Below is a small trained network, with its code and all its weights. Each question gives an input and a class and asks what happens when units are switched off, that is, made to give their printed mean instead of their output.

import numpy as np


def w(rows, s, z=0):
    codes = np.array(rows[::2]) - 128.0
    scale = np.full(codes.shape[1], s)
    scale[-1] = z or s
    return codes * scale


def norm(h):
    return h / np.sqrt((h * h).mean(-1, keepdims=True) + 1e-5)


def f(y):
    return np.maximum(y, 0)


def log_softmax(a):
    a = a - a.max(-1, keepdims=True)
    return a - np.log(np.exp(a).sum(-1, keepdims=True))


def net(x, mask):
    res = np.array(x, float).reshape(1, 6) / 4 @ E
    u = 0
    for l in range(2):
        y = f(norm(res) @ A[l][:, :-1].T + A[l][:, -1])
        res = res + np.where(mask[u : u + 13], y, B[l][:, -1]) @ B[l][:, :-1]
        u += 13
    return log_softmax(norm(res)[-1] @ U[:, :-1].T + U[:, -1])


A, B = {}, {}
E = w([
[138,127,126,130,127,121,125,121,118],'x0',
[102,71,108,4,150,113,186,41,135],'x1',
[124,129,124,132,136,123,127,129,133],'x2',
[126,133,129,126,126,127,131,130,127],'x3',
[30,161,107,128,92,160,46,59,81],'x4',
[132,167,193,193,152,169,173,35,152],'x5',
],0.0031)
A[0] = w([
[142,106,116,70,159,133,205,121,153,95],'0.n1',
[139,145,182,193,161,164,207,31,190,14],'0.n2',
[57,124,138,115,101,146,87,70,90,17],'0.n3',
[124,114,128,142,104,122,154,80,153,74],'0.n4',
[48,146,114,138,121,135,83,91,74,24],'0.n5',
[180,148,236,161,161,132,181,76,162,24],'0.n6',
[189,79,107,73,130,64,73,198,159,19],'0.n7',
[185,182,104,199,114,156,93,196,152,58],'0.n8',
[198,74,134,112,206,94,255,169,160,25],'0.n9',
[200,99,195,170,183,99,150,191,133,30],'0.n10',
[135,62,56,64,78,66,81,212,128,14],'0.n11',
[109,114,102,157,167,85,120,110,92,8],'0.n12',
[104,117,108,40,162,131,189,79,143,29],'0.n13',
],0.004,0.0012)
B[0] = w([
[147,48,179,181,146,75,69,124,165,212],'0.n1',
[51,155,83,96,194,191,186,184,21,247],'0.n2',
[218,160,70,106,116,116,141,131,214,206],'0.n3',
[114,118,125,198,173,130,88,191,136,158],'0.n4',
[195,147,63,102,66,165,114,146,208,204],'0.n5',
[59,186,56,117,146,190,214,224,40,228],'0.n6',
[72,209,83,162,157,223,244,108,67,219],'0.n7',
[159,18,208,82,176,36,102,106,136,233],'0.n8',
[164,170,30,114,11,113,83,68,226,254],'0.n9',
[168,190,116,115,3,154,85,96,194,222],'0.n10',
[56,213,138,163,218,225,231,106,36,254],'0.n11',
[175,124,124,73,124,164,115,116,138,131],'0.n12',
[142,77,246,179,131,39,71,137,104,232],'0.n13',
],0.0033,0.0034)
A[1] = w([
[154,146,82,115,65,164,113,108,206,71],'1.n1',
[159,155,253,146,110,87,82,159,119,36],'1.n2',
[104,173,146,138,172,178,86,90,122,74],'1.n3',
[162,83,112,143,110,126,124,148,161,33],'1.n4',
[140,169,90,111,83,125,126,114,190,20],'1.n5',
[79,146,115,109,112,175,99,120,77,55],'1.n6',
[186,125,207,154,139,117,79,172,133,6],'1.n7',
[121,154,161,196,100,153,115,175,115,120],'1.n8',
[93,42,170,88,146,68,115,44,145,71],'1.n9',
[103,166,96,99,91,140,20,73,153,57],'1.n10',
[116,92,98,92,128,88,194,110,118,157],'1.n11',
[131,119,115,148,107,95,99,182,112,69],'1.n12',
[167,104,159,125,52,79,93,110,169,154],'1.n13',
],0.0048,0.0013)
B[1] = w([
[167,122,143,131,45,46,132,90,196,251],'1.n1',
[92,34,173,96,168,90,84,73,145,199],'1.n2',
[166,108,110,49,99,98,191,188,138,207],'1.n3',
[88,153,126,105,89,174,112,94,120,162],'1.n4',
[123,140,104,135,76,100,118,75,150,214],'1.n5',
[149,141,135,164,97,125,218,154,135,229],'1.n6',
[67,80,152,125,147,101,57,62,132,191],'1.n7',
[111,71,130,10,178,97,95,71,101,238],'1.n8',
[131,60,195,201,160,124,32,189,112,244],'1.n9',
[228,152,122,169,91,96,202,162,216,239],'1.n10',
[115,179,159,175,138,151,46,142,109,232],'1.n11',
[103,93,131,171,156,165,142,20,111,168],'1.n12',
[68,133,94,108,171,255,150,222,95,229],'1.n13',
],0.0037,0.0027)
U = w([
[204,158,89,126,11,99,140,112,223,105],'0',
[67,192,88,119,186,223,192,157,16,255],'1',
[115,29,208,135,175,92,2,112,122,21],'2',
],0.0088,0.00098)

Each question gives the input, the list of numbers given to net, and the class t.
The units are the neurons (one row each of A and B). Each row of codes is followed by its name. A weight is (code - 128) times the scale printed after its matrix; where a second scale follows, it is the last column's (A, B and U).
mask holds one flag per neuron, layer by layer. A switched-off neuron (its flag False) gives its mean, the last column of its row in B, instead of its output. The means were averaged over made-up inputs and are rounded, as every weight is.
A unit's drop is (log p(t) with every unit on - log p(t) with that unit switched off) / (log p(t) with every unit on - log p(t) with every unit switched off).
The circuit of an input: a set's keep is (log p(t) with only the set's units on - log p(t) with every unit switched off) / (log p(t) with every unit on - log p(t) with every unit switched off). Starting from the 12 units with the biggest drops (on a tie, the unit counted first), units are removed one at a time, each time the one whose removal leaves the highest keep (on an exact tie, the one counted first), for as long as the keep stays at least 0.8.
circuit, biggest first: the units of the circuit, biggest drop first
k most important neurons: the k neurons with the biggest drops, biggest first
top k neurons in layer l: the k neurons of layer l with the biggest drops, biggest first
drop of u: that unit's drop, to one decimal
input [-1,-2,-2,-7,-5,7], class 1: circuit, biggest first : (0.n2)
input [1,6,-3,4,-2,-8], class 1: top 2 neurons in layer 0 : (0.n11, 0.n7)
input [5,3,0,4,4,-4], class 0: 4 most important neurons : (0.n2, 0.n5, 0.n6, 0.n3)
input [2,2,-4,1,-1,-1], class 2: 3 most important neurons : (0.n13, 0.n1, 0.n6)
input [-5,7,8,6,-2,6], class 2: top 4 neurons in layer 0 : (0.n13, 0.n1, 0.n11, 0.n7)
input [1,-4,1,8,4,-1], class 0: circuit, biggest first : (0.n5, 1.n10)
input [3,4,-8,0,3,-3], class 2: 4 most important neurons : (0.n13, 0.n6, 0.n9, 0.n2)
input [-8,-5,-4,2,-3,6], class 1: 2 most important neurons : (0.n6, 0.n2)
input [0,-8,-5,-2,8,6], class 0: 3 most important neurons : (0.n13, 0.n5, 1.n10)
input [-1,-2,-6,-7,2,-1], class 0: top 2 neurons in layer 0 : (0.n5, 0.n13)
input [7,-5,8,6,6,-4], class 0: 2 most important neurons : (0.n13, 1.n10)
input [3,4,2,2,-5,7], class 1: top 2 neurons in layer 0 : (0.n2, 0.n6)
input [2,3,-3,-6,3,1], class 0: drop of 0.n3 : 1.1
input [0,-8,6,0,-3,3], class 2: drop of 0.n10 : 0.0
input [-7,-4,-6,4,5,-1], class 0: drop of 0.n13 : 0.1
